Below are the code and all the weights of a small trained network. Each question names an input and a class and asks about switching units off, where a switched-off unit gives its printed mean instead of its output.

import numpy as np


def w(rows, s, z=0):
    codes = np.array(rows[::2]) - 128.0
    scale = np.full(codes.shape[1], s)
    scale[-1] = z or s
    return codes * scale


def f(y):
    return np.maximum(y, 0)


def log_softmax(a):
    a = a - a.max(-1, keepdims=True)
    return a - np.log(np.exp(a).sum(-1, keepdims=True))


def net(x, mask):
    res = np.array(x, float).reshape(1, 7) / 4 @ E
    y = f(res @ A[0][:, :-1].T + A[0][:, -1])
    res = res + np.where(mask, y, B[0][:, -1]) @ B[0][:, :-1]
    return log_softmax(res[-1] @ U[:, :-1].T + U[:, -1])


A, B = {}, {}
E = w([
[138,107,190,171,81,149,137,146,132,186],'x0',
[172,129,141,76,151,105,169,135,127,11],'x1',
[169,138,159,113,125,149,75,125,86,125],'x2',
[212,96,146,100,186,195,116,80,137,160],'x3',
[93,90,186,80,165,145,156,220,105,133],'x4',
[154,170,154,119,168,53,197,130,167,176],'x5',
[102,44,116,158,95,178,141,142,140,107],'x6',
],0.011)
A[0] = w([
[182,122,79,174,121,104,190,36,202,86,114],'neuron 0',
[170,104,131,96,204,124,168,141,165,180,148],'neuron 1',
[91,65,91,51,189,159,122,135,113,60,120],'neuron 2',
[79,186,90,162,113,118,89,96,155,214,145],'neuron 3',
[64,173,77,176,94,96,92,103,113,151,111],'neuron 4',
[122,105,191,129,108,135,186,202,158,240,177],'neuron 5',
[58,135,195,103,115,108,115,237,78,119,163],'neuron 6',
[120,176,110,85,123,41,176,165,140,32,84],'neuron 7',
[85,98,105,213,56,173,73,87,110,144,148],'neuron 8',
[184,121,153,130,151,128,144,109,168,208,156],'neuron 9',
[176,124,171,94,202,101,152,146,126,184,137],'neuron 10',
[110,9,139,150,83,254,106,147,82,101,200],'neuron 11',
[227,183,129,62,181,132,105,75,90,107,120],'neuron 12',
[203,138,158,126,143,176,85,87,93,137,198],'neuron 13',
[86,95,105,79,175,128,158,159,120,52,186],'neuron 14',
[88,173,94,148,121,42,150,141,152,124,254],'neuron 15',
[104,172,108,121,115,48,181,140,150,52,112],'neuron 16',
],0.0086,0.0057)
B[0] = w([
[159,78,126,113,122,151,147,45,220,152,199],'neuron 0',
[140,130,146,150,192,144,169,95,113,133,206],'neuron 1',
[100,153,63,86,191,170,171,179,181,89,208],'neuron 2',
[109,151,48,124,130,106,115,77,96,205,208],'neuron 3',
[103,143,53,116,90,81,164,117,125,190,188],'neuron 4',
[43,65,208,196,163,188,126,105,72,166,240],'neuron 5',
[57,192,150,135,131,123,74,181,59,113,225],'neuron 6',
[170,106,182,153,134,27,205,172,124,70,233],'neuron 7',
[160,93,71,147,56,151,71,130,120,151,204],'neuron 8',
[147,116,130,173,177,197,121,61,101,162,204],'neuron 9',
[129,158,180,151,213,128,147,99,89,144,218],'neuron 10',
[128,59,99,119,86,254,95,191,166,77,251],'neuron 11',
[187,230,156,63,170,93,68,72,149,74,237],'neuron 12',
[156,156,130,94,115,174,50,79,149,92,216],'neuron 13',
[121,134,108,97,175,128,197,176,152,92,221],'neuron 14',
[117,130,114,123,105,29,211,130,120,160,239],'neuron 15',
[170,92,160,137,91,22,194,153,135,106,218],'neuron 16',
],0.0087,0.012)
U = w([
[96,121,62,76,172,204,129,205,192,65,164],'0',
[74,177,11,143,84,89,119,90,105,248,210],'1',
[217,254,154,53,170,117,49,54,151,93,220],'2',
[38,97,212,170,64,173,67,187,86,144,8],'3',
[172,90,154,132,119,67,202,110,201,108,197],'4',
[112,185,168,136,132,50,159,224,61,90,11],'5',
[203,83,71,163,23,190,40,119,145,123,80],'6',
[102,131,210,192,232,171,133,69,77,204,129],'7',
],0.0078,0.0016)

Each question gives the input, the list of numbers given to net, and the class t.
The units are the neurons (one row each of A and B). Each row of codes is followed by its name. A weight is (code - 128) times the scale printed after its matrix; where a second scale follows, it is the last column's (A, B and U).
mask holds one flag per neuron, in row order. A switched-off neuron (its flag False) gives its mean, the last column of its row in B, instead of its output. The means were averaged over made-up inputs and are rounded, as every weight is.
A unit's drop is (log p(t) with every unit on - log p(t) with that unit switched off) / (log p(t) with every unit on - log p(t) with every unit switched off).
The circuit of an input: a set's keep is (log p(t) with only the set's units on - log p(t) with every unit switched off) / (log p(t) with every unit on - log p(t) with every unit switched off). Starting from the 12 units with the biggest drops (on a tie, the unit counted first), units are removed one at a time, each time the one whose removal leaves the highest keep (on an exact tie, the one counted first), for as long as the keep stays at least 0.8.
circuit, biggest first: the units of the circuit, biggest drop first
unit that matters most: the unit with the biggest drop
top k neurons: the k neurons with the biggest drops, biggest first
drop when u is switched off: that unit's drop, to one decimal
input [8,4,-5,8,3,-7,4], class 0: unit that matters most => neuron 2
input [6,7,5,4,-3,5,8], class 2: top 2 neurons => (neuron 8; neuron 13)
input [-8,-5,-3,4,-7,-7,-6], class 1: top 3 neurons => (neuron 4; neuron 3; neuron 8)
input [2,0,2,3,-8,6,3], class 2: top 2 neurons => (neuron 5; neuron 11)
input [8,5,1,4,2,2,8], class 3: circuit, biggest first => (neuron 11; neuron 5)
input [-2,-3,4,-2,-6,5,-5], class 1: top 2 neurons => (neuron 3; neuron 4)
input [0,-3,-2,3,8,2,8], class 3: circuit, biggest first => (neuron 5; neuron 11)
input [6,6,5,2,-8,5,7], class 2: top 4 neurons => (neuron 11; neuron 5; neuron 13; neuron 8)
input [1,-3,-2,-3,1,-6,-2], class 1: top 3 neurons => (neuron 4; neuron 13; neuron 3)
input [5,-8,-7,1,1,-8,2], class 6: top 2 neurons => (neuron 8; neuron 11)
input [6,-6,-1,3,3,-3,-3], class 3: circuit, biggest first => (neuron 11; neuron 12)
input [-5,-2,-2,6,1,4,8], class 0: top 3 neurons => (neuron 2; neuron 11; neuron 5)
input [7,5,4,-3,8,-7,2], class 0: top 3 neurons => (neuron 11; neuron 2; neuron 14)
input [-8,-2,3,-8,-3,-6,-1], class 1: top neuron => (neuron 4)
input [-6,-8,5,0,-1,4,-6], class 1: top 2 neurons => (neuron 3; neuron 4)
input [-7,-4,-3,2,-1,5,3], class 1: top 4 neurons => (neuron 7; neuron 5; neuron 3; neuron 12)
input [-5,1,2,0,4,6,-7], class 5: drop when neuron 0 is switched off => 0.3
input [3,4,-1,7,3,8,-7], class 7: drop when neuron 10 is switched off => 0.4
input [4,-6,-8,1,7,-3,-3], class 3: drop when neuron 12 is switched off => 0.2
input [6,-6,6,1,-8,-6,-4], class 6: circuit, biggest first => (neuron 8)
